Below is a small trained network, with its code and all its weights. Each question gives an input and a class and asks what happens when units are switched off, that is, made to give their printed mean instead of their output.

import numpy as np


def w(rows, s, z=0):
    codes = np.array(rows[::2]) - 128.0
    scale = np.full(codes.shape[1], s)
    scale[-1] = z or s
    return codes * scale


def f(y):
    return y / 2 * (1 + np.tanh(0.7978845608 * (y + 0.044715 * y**3)))


def log_softmax(a):
    a = a - a.max(-1, keepdims=True)
    return a - np.log(np.exp(a).sum(-1, keepdims=True))


def net(x, mask):
    res = np.array(x, float).reshape(1, 7) / 4 @ E
    y = f(res @ A[0][:, :-1].T + A[0][:, -1])
    res = res + np.where(mask, y, B[0][:, -1]) @ B[0][:, :-1]
    return log_softmax(res[-1] @ U[:, :-1].T + U[:, -1])


A, B = {}, {}
E = w([
[178,149,102,193,105,76,96,169,220],'x0',
[133,128,131,127,119,133,115,134,126],'x1',
[143,123,109,139,118,135,154,134,103],'x2',
[142,66,156,125,161,188,129,120,208],'x3',
[173,71,255,97,59,91,150,98,146],'x4',
[211,168,151,111,172,118,57,51,101],'x5',
[119,110,144,116,150,103,124,125,153],'x6',
],0.0096)
A[0] = w([
[88,120,50,124,196,153,76,144,126,32],'neuron 0',
[161,74,132,147,169,221,120,128,155,4],'neuron 1',
[116,84,133,152,168,183,101,116,175,131],'neuron 2',
[68,96,164,102,120,177,114,74,78,58],'neuron 3',
[126,112,84,10,139,155,133,149,95,113],'neuron 4',
[89,121,115,106,149,153,145,82,98,21],'neuron 5',
[65,114,140,103,97,146,169,194,157,71],'neuron 6',
[179,144,137,88,167,129,112,92,122,121],'neuron 7',
[139,115,71,108,176,148,126,158,118,40],'neuron 8',
[90,164,124,122,123,55,100,137,83,17],'neuron 9',
],0.011,0.004)
B[0] = w([
[168,25,199,145,97,254,118,121,205,253],'neuron 0',
[70,142,139,205,116,31,101,73,10,203],'neuron 1',
[56,188,163,178,136,116,191,64,138,226],'neuron 2',
[212,181,121,157,106,58,123,147,206,231],'neuron 3',
[102,159,69,129,108,95,185,132,202,207],'neuron 4',
[152,152,123,161,72,56,75,209,113,172],'neuron 5',
[149,81,54,67,199,70,47,155,34,248],'neuron 6',
[154,95,136,124,224,129,54,117,125,218],'neuron 7',
[120,53,141,100,73,140,151,110,152,182],'neuron 8',
[71,86,182,185,94,87,189,63,49,176],'neuron 9',
],0.0089,0.0062)
U = w([
[41,121,159,244,100,85,179,41,38,28],'0',
[160,108,98,141,138,120,155,107,141,254],'1',
[185,21,183,93,47,163,163,110,155,110],'2',
[180,195,38,205,91,48,128,150,252,36],'3',
[157,96,51,107,254,135,62,142,48,38],'4',
[144,141,153,138,153,150,182,137,110,220],'5',
[127,156,124,133,148,139,166,125,134,190],'6',
],0.0077,0.0069)

Each question gives the input, the list of numbers given to net, and the class t.
The units are the neurons (one row each of A and B). Each row of codes is followed by its name. A weight is (code - 128) times the scale printed after its matrix; where a second scale follows, it is the last column's (A, B and U).
mask holds one flag per neuron, in row order. A switched-off neuron (its flag False) gives its mean, the last column of its row in B, instead of its output. The means were averaged over made-up inputs and are rounded, as every weight is.
A unit's drop is (log p(t) with every unit on - log p(t) with that unit switched off) / (log p(t) with every unit on - log p(t) with every unit switched off).
The circuit of an input: a set's keep is (log p(t) with only the set's units on - log p(t) with every unit switched off) / (log p(t) with every unit on - log p(t) with every unit switched off). Starting from all 10 units, units are removed one at a time, each time the one whose removal leaves the highest keep (on an exact tie, the one counted first), for as long as the keep stays at least 0.8.
units of the circuit, in order: the units of the circuit, biggest drop first
most important unit: the unit with the biggest drop
top k neurons: the k neurons with the biggest drops, biggest first
drop when u is switched off: that unit's drop, to one decimal
input [2,-3,3,0,-8,2,-4], class 2: top 2 neurons -> neuron 0; neuron 8
input [4,-5,0,-6,-1,8,-1], class 4: most important unit -> neuron 7
input [-7,-1,-3,-4,-6,5,4], class 3: top 3 neurons -> neuron 4; neuron 3; neuron 5
input [-1,2,-2,6,0,-2,-6], class 0: units of the circuit, in order -> neuron 1; neuron 2
input [-7,-5,-6,2,6,7,7], class 3: units of the circuit, in order -> neuron 3; neuron 0
input [7,1,6,8,6,0,-6], class 0: units of the circuit, in order -> neuron 1; neuron 2
input [7,7,7,-5,-6,7,-7], class 1: top 3 neurons -> neuron 6; neuron 0; neuron 9
input [-3,0,4,5,2,-2,-5], class 0: top 2 neurons -> neuron 1; neuron 0
input [-8,-2,4,7,-7,2,1], class 3: top 4 neurons -> neuron 3; neuron 4; neuron 5; neuron 9
input [-5,4,1,6,0,-7,-3], class 4: top 2 neurons -> neuron 6; neuron 9
input [7,-8,6,-8,0,-6,0], class 0: top 2 neurons -> neuron 9; neuron 3
input [6,-4,7,7,0,8,-5], class 4: top 2 neurons -> neuron 7; neuron 9
input [2,-5,-4,8,8,-5,-3], class 0: top 3 neurons -> neuron 1; neuron 2; neuron 0
input [-8,8,-7,8,-8,6,3], class 0: top 2 neurons -> neuron 1; neuron 2
input [-2,-3,-7,6,7,-7,6], class 1: most important unit -> neuron 6
input [1,5,1,-1,5,-8,-4], class 4: drop when neuron 0 is switched off -> 0.1
input [6,5,2,-3,4,8,6], class 4: drop when neuron 2 is switched off -> 0.2
input [-1,1,-2,7,-6,0,-7], class 0: drop when neuron 2 is switched off -> 0.4
